[[130 140 112 129]
 [101 116 114 149]
 [132 118 143 111]]
->
[[116 114]
 [118 143]]

[[138 116 147 125 120]
 [121 101 140 134 118]
 [128 122 145 132 132]
 [114 113 109 105 128]]
->
[[101 140]
 [122 145]]

[[152 148 143]
 [127 142 149]
 [130 121 110]
 [109 122 134]]
->
[[142 149]
 [121 110]]

[[136 152 122 141]
 [119 102 135 119]
 [121 119 132 155]
 [126 133 128 157]]
->
[[102 135]
 [119 132]]

[[114 129 138 131 128]
 [134 124 104 117 135]
 [135 124 142 139 123]
 [126 128 137 135 125]
 [115 134 129 120 129]]
->
[[124 104]
 [124 142]]

[[142 126 113 150]
 [139 126 133 151]
 [138 122 109 134]
 [122 123 139 115]]
->
[[126 133]
 [122 109]]

[[103 143 130 120]
 [113 150 107 112]
 [131 130 133 127]]
->
[[150 107]
 [130 133]]

[[120 110 141 140]
 [110 117 142 126]
 [129 106 140 150]
 [158 136 112 142]
 [124 121 134 132]]
->
[[117 142]
 [106 140]]

[[128 105 113]
 [109 115 127]
 [134 115 132]
 [137 114 106]]
->
[[115 127]
 [115 132]]
---
[[132 127 130 137 128 126 137 128 124 124 135]
 [130 129 128 138 124 122 121 127 131 127 128]
 [108 127 127 117 138 128 118 128 127 125 133]
 [122 131 126 127 127 128 143 128 128 131 120]
 [140 126 126 139 131 132 131 127 127 126 127]
 [100 130 122 121 120 126 121 130 128 128 136]
 [145 126 126 128 128 132 119 128 128 129 134]
 [136 128 132 136 138 128 116 127 127 126 126]]
->
[[130 129 128 138 124 122 121 127 131 127 128]
 [122 131 126 127 127 128 143 128 128 131 120]
 [100 130 122 121 120 126 121 130 128 128 136]
 [136 128 132 136 138 128 116 127 127 126 126]]

[[115 133 123 119 121 136 147 134 124]
 [120 145 134 130 122 128 133 136 140]
 [149 139 139 116 122 148 137 149 123]
 [126 128 118 133 109 147 118 116 127]
 [143 113 137 111 143 121 133 136 124]
 [124 138 149 126 132 145 122 131 133]]
->
[[120 145 134 130 122 128 133 136 140]
 [126 128 118 133 109 147 118 116 127]
 [124 138 149 126 132 145 122 131 133]]

[[115 105]
 [ 99 142]
 [148 146]]
->
[[ 99 142]]

[[149 120 132 138 126 125 128 136 147]
 [124 116 125 132 124 130 140 112 124]]
->
[[124 116 125 132 124 130 140 112 124]]

[[105 118  99 132 141 146]
 [142 153 110 147 144 141]
 [111 113 135 156 149 152]]
->
[[142 153 110 147 144 141]]

[[109 125]
 [127 112]
 [129 136]
 [114 138]
 [137 128]
 [135 142]
 [149 131]
 [144 118]
 [111 116]
 [131 132]]
->
[[127 112]
 [114 138]
 [135 142]
 [144 118]
 [131 132]]

[[145 149 129 132 132 124 115 109 128 127 111]
 [111 123 143 147 110 125 110 125 146 117 118]
 [125 124 126 145 118 142 123 134 125 126 121]
 [123 135 115 130 130 127 139 144 121 127 128]
 [125 122 136 114 136 114 139 115 134 127 132]
 [125 127 119 127 121 140 130 150 122 135 132]]
->
[[111 123 143 147 110 125 110 125 146 117 118]
 [123 135 115 130 130 127 139 144 121 127 128]
 [125 127 119 127 121 140 130 150 122 135 132]]

[[127 129 144 141 118 107 135 117 138 118 124 121 143 147 123 124]
 [127 123 122 140 135 135 122 138 135 128 123 134 138 117 128 120]
 [134 117 148 135 122 128 131 123 128 112 126 135 115 121 124 119]
 [125 129 125 128 133 141 146 141 121 130 144 114 117 135 130 125]
 [134 143 149 146 125 108 125 108 124 118 123 124 138 144 121 122]
 [127 126 130 130 136 135 115 125 138 126 132 131 133 125 142 130]]
->
[[127 123 122 140 135 135 122 138 135 128 123 134 138 117 128 120]
 [125 129 125 128 133 141 146 141 121 130 144 114 117 135 130 125]
 [127 126 130 130 136 135 115 125 138 126 132 131 133 125 142 130]]
